Here is a tiny trained network, its code and every weight. The questions are about switching its units off for an input and a class, where a switched-off unit gives its printed mean instead of its output.

import numpy as np


def w(rows, s, z=0):
    codes = np.array(rows[::2]) - 128.0
    scale = np.full(codes.shape[1], s)
    scale[-1] = z or s
    return codes * scale


def f(y):
    return np.maximum(y, 0)


def log_softmax(a):
    a = a - a.max(-1, keepdims=True)
    return a - np.log(np.exp(a).sum(-1, keepdims=True))


def net(x, mask):
    res = np.array(x, float).reshape(1, 4) / 4 @ E
    y = f(res @ A[0][:, :-1].T + A[0][:, -1])
    res = res + np.where(mask, y, B[0][:, -1]) @ B[0][:, :-1]
    return log_softmax(res[-1] @ U[:, :-1].T + U[:, -1])


A, B = {}, {}
E = w([
[138,147,149,64,144,154,67],'x0',
[155,213,148,118,161,121,168],'x1',
[169,123,149,255,176,176,111],'x2',
[192,115,42,106,132,162,140],'x3',
],0.018)
A[0] = w([
[115,148,169,161,126,163,116,160],'N0',
[109,105,108,175,99,107,234,64],'N1',
[63,161,185,112,64,112,126,171],'N2',
[76,28,129,147,78,166,93,53],'N3',
[123,145,133,86,170,177,33,3],'N4',
[140,79,68,137,100,103,78,92],'N5',
[180,132,69,122,101,130,104,56],'N6',
[153,139,159,90,155,151,54,64],'N7',
[195,137,37,104,128,170,162,47],'N8',
[180,136,143,179,126,158,93,73],'N9',
[132,157,150,134,168,146,123,31],'N10',
[170,195,129,126,124,118,137,83],'N11',
[127,151,105,98,29,119,143,58],'N12',
[99,135,194,178,150,78,101,39],'N13',
[154,119,119,188,127,164,109,60],'N14',
[173,150,121,174,134,113,101,98],'N15',
[141,222,142,121,157,142,247,53],'N16',
[106,141,101,73,135,93,157,202],'N17',
],0.015,0.0026)
B[0] = w([
[98,122,121,84,95,185,131,197],'N0',
[167,215,110,93,63,50,254,238],'N1',
[108,162,113,222,88,174,78,242],'N2',
[122,147,186,79,192,53,85,251],'N3',
[178,220,92,125,102,75,198,212],'N4',
[160,109,167,114,169,108,80,201],'N5',
[103,176,186,185,78,128,102,189],'N6',
[189,195,112,114,91,68,220,202],'N7',
[89,188,193,232,69,174,85,244],'N8',
[60,104,89,75,161,176,172,228],'N9',
[128,114,123,133,149,125,119,173],'N10',
[157,52,154,135,213,106,106,187],'N11',
[49,92,45,98,173,186,132,207],'N12',
[116,164,158,173,104,181,120,227],'N13',
[106,156,71,96,170,162,117,231],'N14',
[46,153,110,137,135,127,116,201],'N15',
[131,108,160,110,193,68,73,246],'N16',
[96,126,99,110,139,177,98,223],'N17',
],0.0097,0.016)
U = w([
[100,143,180,192,55,183,84,120],'0',
[60,110,9,75,157,193,127,86],'1',
[143,106,186,93,214,38,66,112],'2',
[165,158,74,105,70,61,221,138],'3',
[117,121,113,135,117,139,112,246],'4',
[204,64,132,111,112,120,171,100],'5',
],0.012,0.014)

Each question gives the input, the list of numbers given to net, and the class t.
The units are the neurons (one row each of A and B). Each row of codes is followed by its name. A weight is (code - 128) times the scale printed after its matrix; where a second scale follows, it is the last column's (A, B and U).
mask holds one flag per neuron, in row order. A switched-off neuron (its flag False) gives its mean, the last column of its row in B, instead of its output. The means were averaged over made-up inputs and are rounded, as every weight is.
A unit's drop is (log p(t) with every unit on - log p(t) with that unit switched off) / (log p(t) with every unit on - log p(t) with every unit switched off).
The circuit of an input: a set's keep is (log p(t) with only the set's units on - log p(t) with every unit switched off) / (log p(t) with every unit on - log p(t) with every unit switched off). Starting from the 12 units with the biggest drops (on a tie, the unit counted first), units are removed one at a time, each time the one whose removal leaves the highest keep (on an exact tie, the one counted first), for as long as the keep stays at least 0.8.
units of the circuit, in order: the units of the circuit, biggest drop first
unit that matters most: the unit with the biggest drop
top k neurons: the k neurons with the biggest drops, biggest first
drop when u is switched off: that unit's drop, to one decimal
input [4,-7,4,8], class 0: top 2 neurons -> [N8; N6]
input [-7,5,-8,-4], class 1: units of the circuit, in order -> [N12]
input [2,2,4,-2], class 1: units of the circuit, in order -> [N8; N9]
input [-7,4,6,4], class 3: top 2 neurons -> [N1; N12]
input [7,-8,7,4], class 2: top 3 neurons -> [N3; N5; N1]
input [-1,-3,8,5], class 1: top 2 neurons -> [N9; N14]
input [5,7,-8,-4], class 1: top 4 neurons -> [N12; N17; N3; N2]
input [-5,-2,-5,-2], class 1: top 2 neurons -> [N12; N7]
input [2,5,-6,-2], class 1: top 3 neurons -> [N12; N3; N17]
input [8,-4,-4,-5], class 3: top 2 neurons -> [N4; N7]
input [8,-1,4,-7], class 3: top 3 neurons -> [N7; N4; N8]
input [-3,-8,-2,7], class 2: top 3 neurons -> [N3; N5; N2]
input [-5,-4,-3,0], class 3: top 3 neurons -> [N1; N16; N11]
input [-4,7,-4,2], class 2: unit that matters most -> N16
input [1,-1,-8,-8], class 0: drop when N2 is switched off -> 5.6
input [3,-6,8,1], class 1: drop when N9 is switched off -> 0.2
input [3,-6,4,-3], class 2: drop when N3 is switched off -> 0.9
